[128 = 0]
<100> 128, 126, 121, 125, 128, 107, 126, 128, 138, 134, 117, 135, 115, 123, 129, 120, 127, 127, 132, 132, 138, 107, 130, 135, 128, 144, 130, 121, 118
<86> 117, 126, 83, 156, 134, 109, 97, 165, 172, 156, 113, 100, 112, 126, 105, 97, 130, 149, 124, 96, 128, 111, 141, 163, 141, 131, 99, 109, 126
<91> 125, 147, 143, 141, 121, 161, 115, 155, 118, 111, 126, 119, 136, 142, 120, 122, 123, 119, 122, 132, 116, 174, 140, 113, 138, 101, 116, 159, 127
<91> 128, 111, 112, 112, 125, 118, 111, 128, 130, 147, 140, 138, 129, 136, 136, 134, 140, 121, 136, 123, 129, 91, 127, 139, 119, 164, 125, 96, 123
<87> 82, 143, 99, 144, 127, 138, 148, 136, 134, 148, 111, 94, 149, 131, 110, 122, 135, 163, 98, 87, 132, 144, 134, 145, 122, 79, 119, 131, 147
<91> 135, 132, 133, 119, 141, 133, 110, 119, 122, 123, 139, 123, 127, 129, 136, 135, 117, 124, 137, 132, 129, 123, 131, 127, 136, 127, 119, 125, 137
<100> 159, 115, 135, 137, 159, 148, 130, 102, 123, 118, 166, 106, 140, 116, 133, 147, 113, 140, 136, 116, 106, 151, 112, 131, 139, 105, 129, 122, 159
<86> 122, 110, 83, 164, 146, 100, 166, 136, 165, 158, 114, 95, 130, 102, 108, 110, 125, 171, 110, 79, 122, 133, 120, 165, 126, 101, 144, 113, 134
<86> 100, 133, 88, 109, 155, 115, 95, 110, 135, 160, 136, 97, 133, 133, 136, 135, 121, 151, 128, 92, 147, 74, 138, 161, 131, 125, 100, 86, 155
<87> 118, 161, 152, 99, 153, 125, 114, 71, 107, 106, 128, 119, 119, 121, 146, 146, 103, 133, 136, 148, 161, 104, 130, 119, 141, 106, 112, 136, 157
<91> 119, 120, 131, 117, 131, 131, 156, 81, 117, 130, 144, 125, 142, 121, 132, 151, 141, 148, 121, 121, 133, 116, 106, 128, 116, 118, 134, 114, 157
<87> 152, 104, 138, 114, 136, 135, 137, 98, 114, 126, 162, 138, 139, 125, 143, 153, 133, 123, 139, 132, 115, 119, 108, 124, 120, 145, 142, 108, 141
<95> 100, 157, 130, 123, 109, 107, 110, 139, 139, 125, 87, 138, 102, 133, 120, 105, 131, 123, 125, 148, 160, 104, 146, 124, 132, 138, 109, 144, 111
<100> 139, 119, 128, 133, 127, 139, 111, 130, 133, 128, 145, 126, 128, 132, 124, 130, 137, 127, 133, 127, 117, 128, 123, 129, 132, 139, 115, 119, 136
<86> 103, 133, 127, 118, 123, 110, 184, 108, 115, 134, 104, 135, 139, 117, 134, 134, 126, 140, 111, 123, 146, 127, 123, 126, 108, 108, 163, 137, 121
<95> 126, 117, 131, 127, 118, 135, 139, 111, 125, 130, 141, 132, 136, 129, 125, 139, 148, 135, 124, 127, 123, 124, 113, 125, 119, 134, 128, 118, 141
<86> 105, 128, 135, 91, 102, 109, 128, 99, 116, 134, 120, 163, 122, 138, 140, 139, 154, 116, 130, 152, 156, 72, 123, 119, 108, 171, 127, 109, 122
<100> 145, 104, 107, 106, 137, 120, 114, 160, 118, 152, 143, 143, 140, 141, 152, 134, 116, 100, 142, 117, 114, 110, 142, 139, 117, 165, 152, 100, 95
<86> 141, 130, 138, 135, 134, 143, 127, 135, 122, 117, 135, 123, 132, 128, 128, 129, 118, 123, 130, 130, 117, 154, 129, 121, 135, 115, 130, 141, 129
<87> 94, 165, 97, 138, 163, 217, 26, 162, 117, 138, 175, 43, 169, 175, 117, 139, 114, 147, 120, 68, 102, 166, 163, 147, 162, 58, 38, 119, 192
<100> 100, 137, 123, 131, 89, 119, 114, 156, 142, 135, 99, 147, 113, 143, 111, 106, 157, 120, 120, 141, 142, 111, 138, 124, 121, 155, 110, 133, 107
<91> 143, 102, 112, 127, 96, 86, 119, 181, 152, 148, 104, 174, 102, 133, 127, 99, 145, 95, 140, 147, 128, 93, 138, 133, 115, 204, 147, 113, 65
<100> 128, 146, 142, 153, 145, 104, 160, 73, 152, 106, 106, 106, 100, 88, 109, 119, 118, 170, 120, 135, 152, 130, 107, 132, 144, 88, 121, 150, 162
<95> 130, 156, 139, 131, 150, 132, 124, 138, 119, 111, 112, 113, 125, 123, 135, 121, 90, 124, 129, 131, 135, 156, 148, 123, 144, 91, 131, 159, 122
<91> 113, 109, 123, 152, 82, 102, 199, 147, 146, 139, 90, 157, 125, 117, 105, 108, 165, 137, 103, 131, 127, 141, 111, 123, 100, 141, 167, 142, 95
<95> 145, 107, 107, 133, 143, 103, 159, 149, 134, 146, 121, 131, 133, 114, 138, 122, 109, 126, 129, 110, 118, 132, 131, 143, 120, 132, 170, 120, 99
<87> 149, 100, 110, 155, 103, 128, 120, 200, 151, 144, 124, 144, 125, 139, 113, 102, 144, 107, 129, 122, 96, 150, 136, 133, 124, 163, 138, 126, 85
<95> 123, 144, 180, 130, 81, 140, 151, 117, 116, 90, 108, 167, 115, 132, 116, 125, 157, 111, 122, 181, 137, 151, 115, 85, 121, 137, 130, 171, 118
<100> 60, 185, 163, 65, 85, 157, 69, 105, 83, 110, 114, 156, 129, 178, 142, 145, 156, 97, 126, 175, 177, 80, 152, 90, 120, 147, 73, 139, 139
<91> 123, 123, 160, 118, 111, 150, 169, 79, 102, 110, 146, 143, 147, 127, 130, 157, 153, 135, 119, 143, 125, 142, 99, 103, 111, 117, 141, 136, 154
<87> 133, 107, 125, 125, 130, 135, 152, 104, 121, 135, 151, 127, 146, 124, 132, 147, 140, 139, 125, 116, 116, 128, 108, 130, 116, 127, 141, 111, 145
<100> 109, 138, 128, 138, 116, 136, 161, 151, 120, 128, 107, 127, 143, 131, 122, 121, 127, 130, 109, 119, 125, 164, 135, 121, 119, 99, 148, 153, 113
<86> 134, 134, 119, 162, 132, 131, 131, 167, 147, 126, 112, 110, 124, 122, 111, 104, 115, 135, 121, 115, 114, 168, 138, 134, 141, 102, 129, 151, 116
<95> 127, 140, 150, 128, 142, 164, 140, 92, 105, 108, 151, 108, 149, 127, 131, 152, 122, 142, 122, 124, 121, 161, 116, 115, 133, 83, 122, 143, 167
<95> 109, 139, 104, 123, 144, 109, 123, 130, 136, 145, 112, 112, 125, 124, 131, 120, 113, 140, 124, 109, 145, 107, 142, 147, 130, 117, 124, 119, 127
<87> 107, 148, 110, 141, 131, 149, 91, 167, 135, 135, 121, 100, 134, 146, 116, 113, 121, 132, 120, 107, 123, 146, 152, 137, 141, 104, 97, 136, 131
<91> 134, 138, 116, 136, 139, 126, 92, 167, 139, 131, 119, 117, 118, 135, 126, 109, 108, 117, 136, 123, 126, 133, 152, 137, 144, 129, 114, 133, 111
<86> 128, 138, 155, 102, 105, 139, 91, 127, 111, 112, 133, 159, 118, 150, 137, 134, 142, 95, 142, 167, 137, 107, 134, 104, 128, 167, 109, 131, 118
<95> 182, 93, 137, 143, 132, 126, 158, 163, 125, 123, 141, 150, 134, 118, 138, 126, 113, 101, 140, 134, 91, 170, 122, 120, 123, 145, 179, 137, 88
<87> 120, 151, 108, 125, 146, 157, 52, 187, 124, 137, 134, 101, 136, 160, 132, 116, 102, 108, 136, 109, 118, 140, 171, 138, 150, 117, 90, 129, 120
163, 102, 146, 95, 137, 103, 149, 97, 109, 124, 145, 166, 124, 116, 160, 150, 119, 103, 150, 154, 131, 98, 114, 119, 114, 171, 170, 110, 109 : <87>
144, 98, 130, 168, 94, 132, 155, 144, 156, 127, 131, 140, 123, 121, 96, 114, 170, 138, 118, 130, 101, 154, 102, 124, 120, 145, 132, 132, 125 : <87>
153, 116, 122, 157, 164, 120, 189, 121, 132, 126, 128, 102, 141, 94, 128, 129, 94, 153, 119, 100, 110, 178, 116, 140, 131, 75, 174, 144, 132 : <100>
124, 126, 146, 96, 115, 128, 124, 98, 108, 123, 139, 154, 129, 137, 143, 147, 143, 113, 136, 152, 140, 96, 120, 113, 116, 158, 128, 116, 131 : <86>
97, 141, 115, 120, 124, 113, 127, 115, 134, 139, 110, 121, 123, 128, 124, 124, 134, 143, 119, 121, 151, 100, 132, 137, 124, 124, 115, 121, 136 : <95>
110, 136, 116, 127, 128, 117, 138, 140, 130, 138, 109, 124, 130, 128, 128, 120, 122, 132, 120, 118, 137, 126, 139, 135, 124, 118, 135, 132, 117 : <87>
164, 85, 135, 137, 97, 120, 146, 153, 137, 131, 139, 170, 124, 129, 125, 124, 157, 103, 137, 147, 101, 132, 110, 118, 112, 185, 157, 118, 94 : <95>
128, 109, 110, 119, 125, 104, 159, 145, 125, 149, 117, 145, 136, 125, 139, 126, 125, 120, 125, 118, 126, 118, 131, 136, 109, 145, 167, 117, 96 : <87>
157, 131, 153, 105, 152, 121, 108, 90, 115, 108, 146, 137, 113, 118, 150, 144, 106, 114, 152, 155, 138, 106, 123, 119, 140, 143, 126, 123, 138 : <91>
109, 151, 122, 95, 148, 142, 73, 116, 109, 133, 143, 112, 134, 148, 146, 143, 113, 121, 138, 123, 144, 96, 148, 133, 138, 125, 93, 110, 148 : <86>
162, 107, 156, 108, 145, 152, 137, 78, 98, 111, 179, 135, 146, 124, 150, 168, 126, 121, 143, 139, 110, 133, 102, 113, 124, 132, 141, 114, 156 : <86>
92, 171, 122, 113, 164, 143, 140, 126, 96, 127, 111, 90, 155, 131, 146, 138, 79, 140, 113, 100, 145, 157, 157, 132, 134, 51, 137, 154, 138 : <86>
108, 152, 134, 124, 131, 130, 126, 116, 123, 120, 113, 118, 125, 128, 127, 127, 120, 136, 122, 131, 145, 129, 135, 124, 133, 105, 117, 143, 138 : <95>
131, 107, 112, 133, 95, 134, 85, 175, 146, 146, 137, 147, 122, 154, 116, 114, 163, 107, 135, 131, 111, 110, 134, 131, 123, 184, 105, 105, 107 : <100>
116, 149, 144, 108, 111, 136, 92, 139, 116, 118, 120, 145, 119, 149, 134, 125, 131, 103, 135, 154, 142, 114, 145, 112, 131, 148, 107, 137, 116 : <86>
131, 126, 105, 127, 169, 136, 119, 120, 124, 142, 150, 92, 146, 124, 138, 140, 101, 145, 130, 91, 119, 131, 133, 150, 137, 97, 126, 110, 151 : <95>
117, 134, 144, 124, 111, 151, 110, 104, 123, 117, 143, 129, 129, 140, 119, 139, 155, 133, 126, 140, 130, 121, 116, 116, 129, 132, 97, 125, 156 : <95>
142, 126, 143, 138, 122, 136, 139, 136, 125, 115, 128, 135, 128, 126, 125, 126, 127, 120, 128, 139, 118, 154, 125, 116, 129, 124, 138, 145, 120 : <86>

(66) 123, 105, 115, 121, 141, 163, 126, 124, 140, 115, 118, 118, 120, 103, 134, 132, 155, 124, 117, 136, 120, 142, 132, 120, 128, 142, 129, 108, 132
(63) 143, 116, 105, 141, 122, 117, 137, 148, 130, 123, 138, 124, 133, 110, 135, 133, 129, 122, 140, 140, 134, 136, 133, 120, 142, 126, 127, 109, 127
(63) 170, 108, 81, 149, 122, 109, 143, 152, 119, 116, 139, 128, 150, 97, 149, 137, 149, 102, 151, 164, 136, 138, 142, 132, 157, 128, 131, 94, 125
(66) 100, 139, 160, 96, 132, 157, 107, 88, 130, 130, 101, 141, 107, 150, 125, 112, 125, 142, 99, 112, 112, 126, 114, 129, 107, 124, 128, 146, 126
(71) 170, 120, 101, 110, 150, 108, 111, 74, 115, 138, 148, 104, 154, 143, 175, 112, 171, 78, 116, 178, 98, 150, 152, 132, 149, 133, 163, 137, 127
(73) 119, 128, 130, 129, 107, 151, 133, 130, 116, 127, 110, 145, 136, 118, 111, 124, 146, 99, 122, 131, 148, 115, 113, 140, 135, 144, 115, 102, 122
(66) 132, 136, 112, 118, 64, 129, 117, 125, 108, 114, 88, 172, 120, 106, 139, 111, 123, 136, 133, 138, 132, 125, 103, 136, 147, 97, 111, 83, 108
(73) 168, 115, 107, 143, 161, 135, 147, 136, 101, 125, 121, 133, 163, 111, 130, 150, 179, 85, 148, 155, 134, 117, 151, 173, 139, 160, 126, 115, 135
(63) 117, 122, 147, 101, 139, 131, 126, 81, 126, 148, 139, 144, 129, 174, 127, 88, 122, 62, 81, 143, 141, 134, 110, 102, 126, 146, 140, 140, 120
(73) 156, 130, 125, 124, 154, 104, 129, 126, 122, 116, 119, 150, 122, 142, 150, 135, 109, 161, 141, 132, 109, 131, 141, 141, 117, 101, 133, 153, 132
(66) 142, 124, 104, 106, 90, 122, 110, 97, 120, 118, 113, 149, 123, 123, 162, 99, 133, 113, 113, 160, 117, 146, 115, 113, 148, 102, 136, 100, 111
(63) 179, 97, 81, 153, 138, 91, 159, 169, 116, 126, 144, 149, 141, 101, 144, 134, 118, 103, 158, 155, 146, 140, 139, 122, 155, 125, 117, 91, 124
(71) 140, 116, 118, 137, 141, 135, 143, 164, 130, 97, 100, 163, 112, 106, 130, 149, 111, 174, 149, 121, 129, 126, 130, 139, 116, 109, 112, 119, 132
(66) 102, 138, 122, 131, 74, 140, 112, 121, 139, 131, 142, 92, 136, 114, 122, 117, 149, 109, 116, 134, 135, 130, 116, 110, 147, 134, 136, 107, 120
(73) 130, 132, 121, 108, 106, 105, 109, 104, 139, 122, 132, 135, 109, 143, 158, 103, 98, 149, 114, 138, 110, 149, 120, 96, 131, 89, 142, 135, 118
(63) 176, 110, 86, 148, 134, 104, 145, 158, 111, 119, 126, 141, 142, 95, 148, 144, 137, 125, 164, 151, 129, 134, 145, 145, 150, 120, 120, 97, 127
(66) 149, 136, 128, 116, 120, 95, 126, 116, 109, 134, 116, 169, 122, 149, 144, 109, 95, 133, 132, 133, 124, 128, 119, 131, 131, 99, 123, 132, 117
(60) 161, 117, 104, 137, 153, 94, 134, 135, 139, 115, 154, 119, 134, 137, 158, 134, 118, 137, 137, 152, 116, 146, 149, 114, 130, 111, 150, 148, 134
(73) 129, 144, 123, 156, 107, 115, 133, 143, 121, 145, 159, 87, 165, 124, 111, 141, 156, 94, 144, 134, 145, 111, 137, 144, 147, 153, 135, 127, 131
(66) 124, 119, 113, 87, 92, 160, 100, 81, 123, 107, 82, 160, 106, 113, 160, 96, 145, 125, 97, 153, 107, 148, 107, 117, 137, 104, 129, 91, 110
(63) 158, 140, 126, 168, 148, 119, 160, 176, 105, 108, 119, 148, 164, 125, 108, 172, 145, 130, 170, 131, 151, 91, 146, 188, 121, 141, 120, 143, 140
(63) 126, 126, 145, 113, 112, 118, 139, 129, 94, 167, 100, 190, 109, 128, 105, 99, 85, 108, 130, 102, 151, 118, 95, 130, 138, 127, 82, 89, 110
(71) 126, 125, 132, 146, 133, 131, 145, 168, 120, 136, 117, 138, 122, 102, 102, 148, 115, 150, 156, 100, 141, 115, 127, 144, 127, 135, 98, 110, 132
(73) 155, 108, 106, 116, 148, 154, 130, 125, 122, 80, 80, 174, 118, 109, 157, 140, 146, 152, 130, 153, 112, 135, 134, 149, 118, 109, 127, 116, 129
(71) 88, 130, 144, 133, 107, 173, 132, 149, 146, 98, 104, 139, 115, 116, 102, 139, 130, 150, 116, 111, 147, 115, 109, 125, 110, 133, 118, 121, 130
(60) 119, 81, 99, 120, 138, 130, 132, 124, 171, 125, 170, 104, 108, 121, 148, 100, 114, 92, 91, 152, 136, 176, 122, 44, 141, 135, 145, 105, 124
(66) 138, 105, 85, 165, 96, 106, 148, 180, 137, 144, 171, 91, 143, 79, 120, 134, 130, 97, 154, 137, 157, 141, 131, 97, 169, 144, 117, 72, 124
(71) 139, 128, 129, 143, 132, 130, 150, 149, 112, 121, 119, 156, 145, 130, 112, 138, 133, 106, 137, 133, 154, 109, 124, 151, 127, 141, 117, 122, 128
(60) 130, 160, 155, 126, 104, 81, 127, 137, 103, 155, 117, 168, 114, 153, 115, 116, 64, 166, 151, 92, 132, 108, 111, 141, 124, 93, 103, 142, 118
(73) 121, 153, 132, 143, 96, 118, 124, 148, 134, 104, 124, 127, 131, 131, 126, 143, 117, 170, 144, 121, 129, 113, 127, 140, 121, 103, 134, 145, 129
(63) 185, 133, 127, 141, 193, 118, 151, 123, 93, 108, 116, 159, 174, 160, 138, 159, 168, 97, 146, 162, 128, 101, 161, 199, 113, 146, 145, 173, 143
(60) 153, 138, 130, 125, 143, 107, 129, 114, 108, 135, 126, 142, 142, 148, 138, 128, 131, 119, 136, 138, 121, 120, 137, 152, 128, 124, 133, 146, 128
(71) 136, 131, 124, 149, 121, 140, 144, 161, 109, 123, 108, 141, 142, 100, 107, 153, 146, 130, 156, 120, 144, 106, 130, 166, 133, 141, 106, 106, 130
(60) 133, 119, 133, 108, 131, 97, 134, 111, 134, 128, 137, 176, 108, 172, 144, 90, 69, 113, 99, 139, 140, 144, 106, 84, 122, 101, 134, 142, 116
(60) 124, 119, 113, 141, 130, 150, 125, 140, 140, 124, 137, 84, 137, 94, 126, 149, 166, 130, 138, 130, 120, 133, 144, 132, 136, 148, 132, 113, 136
(60) 116, 122, 139, 119, 114, 115, 132, 127, 116, 173, 133, 142, 113, 126, 108, 100, 94, 103, 124, 105, 145, 131, 106, 105, 142, 136, 99, 97, 116
(71) 133, 80, 122, 109, 198, 160, 146, 110, 153, 103, 132, 149, 116, 148, 143, 117, 133, 88, 83, 157, 134, 155, 131, 92, 108, 150, 146, 139, 136
(63) 117, 138, 136, 111, 114, 146, 108, 97, 123, 129, 114, 121, 129, 131, 133, 119, 150, 123, 113, 132, 114, 127, 124, 136, 128, 130, 135, 129, 125
(71) 134, 143, 128, 134, 107, 125, 129, 121, 112, 124, 126, 135, 153, 140, 125, 126, 148, 97, 127, 145, 141, 112, 124, 149, 135, 134, 135, 131, 124
(71) 114, 111, 123, 131, 132, 178, 139, 157, 148, 68, 86, 162, 108, 103, 124, 151, 133, 171, 124, 127, 135, 126, 121, 132, 104, 118, 120, 117, 134
(60) 141, 104, 120, 129, 151, 130, 148, 136, 121, 135, 128, 152, 129, 125, 123, 121, 124, 91, 123, 136, 147, 132, 124, 121, 133, 145, 116, 108, 126
(66) 81, 131, 160, 136, 121, 158, 136, 158, 135, 152, 120, 119, 108, 108, 77, 137, 111, 148, 133, 73, 148, 112, 111, 125, 117, 152, 92, 111, 131
(60) 123, 152, 125, 147, 111, 126, 116, 151, 142, 100, 126, 95, 131, 113, 133, 163, 138, 197, 156, 117, 107, 119, 146, 149, 118, 105, 140, 152, 139
(73) 127, 107, 134, 91, 144, 130, 122, 90, 124, 150, 117, 160, 100, 142, 140, 88, 102, 104, 96, 129, 122, 151, 110, 96, 129, 124, 119, 112, 117
(73) 99, 132, 156, 135, 142, 148, 137, 150, 137, 133, 122, 127, 115, 128, 94, 142, 112, 153, 131, 91, 139, 113, 122, 132, 107, 141, 111, 139, 136
107, 119, 131, 103, 131, 110, 105, 102, 163, 144, 158, 99, 90, 144, 150, 98, 85, 156, 101, 117, 102, 166, 124, 62, 124, 103, 144, 143, 125 : (73)
129, 90, 98, 136, 137, 111, 141, 153, 166, 121, 167, 113, 107, 115, 144, 118, 93, 129, 119, 138, 136, 166, 128, 59, 137, 118, 135, 111, 128 : (60)
116, 128, 136, 120, 120, 136, 126, 125, 130, 128, 119, 140, 117, 130, 123, 120, 117, 132, 119, 120, 132, 128, 117, 121, 124, 125, 121, 123, 124 : (73)
96, 146, 141, 118, 88, 105, 104, 93, 144, 168, 178, 76, 132, 158, 125, 91, 117, 91, 98, 126, 130, 140, 115, 81, 144, 133, 150, 139, 118 : (66)
133, 133, 139, 120, 130, 113, 130, 126, 116, 137, 116, 158, 117, 140, 126, 119, 99, 139, 132, 116, 129, 124, 120, 132, 123, 114, 116, 132, 123 : (66)
133, 129, 139, 136, 154, 130, 140, 143, 121, 129, 121, 137, 130, 130, 116, 145, 126, 140, 141, 115, 130, 116, 136, 150, 116, 136, 119, 140, 136 : (73)
118, 123, 130, 107, 117, 136, 115, 104, 130, 136, 120, 134, 112, 129, 135, 106, 122, 122, 109, 128, 121, 140, 116, 109, 131, 122, 126, 115, 120 : (66)
111, 139, 138, 142, 109, 147, 134, 148, 126, 120, 118, 129, 136, 118, 103, 141, 138, 130, 135, 116, 146, 108, 121, 145, 124, 139, 118, 122, 129 : (73)
122, 137, 138, 160, 167, 156, 140, 153, 144, 100, 142, 81, 159, 128, 109, 180, 178, 139, 141, 128, 130, 105, 160, 166, 105, 162, 150, 172, 154 : (66)
114, 146, 141, 120, 99, 100, 116, 116, 132, 145, 142, 127, 118, 152, 129, 105, 91, 136, 120, 117, 128, 131, 113, 104, 130, 106, 131, 140, 119 : (73)
139, 138, 131, 133, 129, 109, 129, 134, 117, 136, 127, 134, 131, 132, 128, 133, 118, 140, 144, 121, 125, 121, 132, 142, 129, 120, 123, 135, 128 : (60)
79, 156, 180, 120, 123, 152, 120, 117, 136, 136, 120, 126, 118, 160, 92, 126, 114, 145, 108, 90, 136, 104, 111, 134, 98, 137, 124, 163, 132 : (63)
176, 93, 117, 121, 211, 128, 154, 142, 113, 108, 93, 190, 111, 123, 147, 147, 112, 155, 146, 132, 114, 135, 147, 153, 107, 119, 111, 133, 138 : (66)
91, 140, 163, 117, 98, 155, 132, 131, 111, 143, 91, 172, 111, 129, 87, 113, 106, 124, 118, 92, 155, 104, 91, 137, 120, 136, 90, 104, 117 : (60)
169, 132, 95, 115, 107, 87, 111, 100, 121, 110, 131, 140, 134, 140, 183, 110, 124, 132, 129, 172, 103, 148, 135, 120, 145, 83, 155, 133, 117 : (73)
117, 139, 132, 134, 99, 109, 124, 130, 129, 148, 150, 112, 132, 134, 119, 116, 114, 116, 128, 121, 138, 127, 119, 112, 140, 127, 128, 124, 122 : (66)
169, 142, 117, 120, 148, 88, 109, 83, 104, 163, 156, 89, 159, 147, 160, 122, 160, 98, 138, 153, 93, 135, 159, 151, 148, 133, 154, 152, 130 : (60)
97, 161, 131, 140, 78, 136, 102, 104, 150, 122, 171, 48, 165, 145, 126, 129, 180, 97, 107, 149, 128, 121, 134, 120, 138, 145, 174, 155, 131 : (66)
116, 120, 127, 109, 135, 167, 112, 98, 140, 108, 113, 116, 124, 124, 141, 126, 164, 125, 103, 142, 110, 138, 131, 126, 120, 135, 144, 130, 131 : (66)
80, 118, 145, 123, 135, 160, 120, 139, 170, 124, 137, 94, 93, 116, 112, 132, 111, 171, 111, 94, 121, 143, 123, 87, 108, 132, 126, 134, 137 : (73)
157, 112, 86, 122, 145, 107, 107, 116, 163, 92, 150, 88, 117, 118, 192, 136, 134, 179, 130, 162, 77, 172, 161, 97, 130, 87, 171, 150, 136 : (73)
169, 117, 115, 134, 159, 84, 146, 136, 110, 147, 143, 149, 136, 139, 140, 124, 105, 110, 146, 138, 132, 133, 139, 130, 138, 124, 123, 130, 127 : (60)
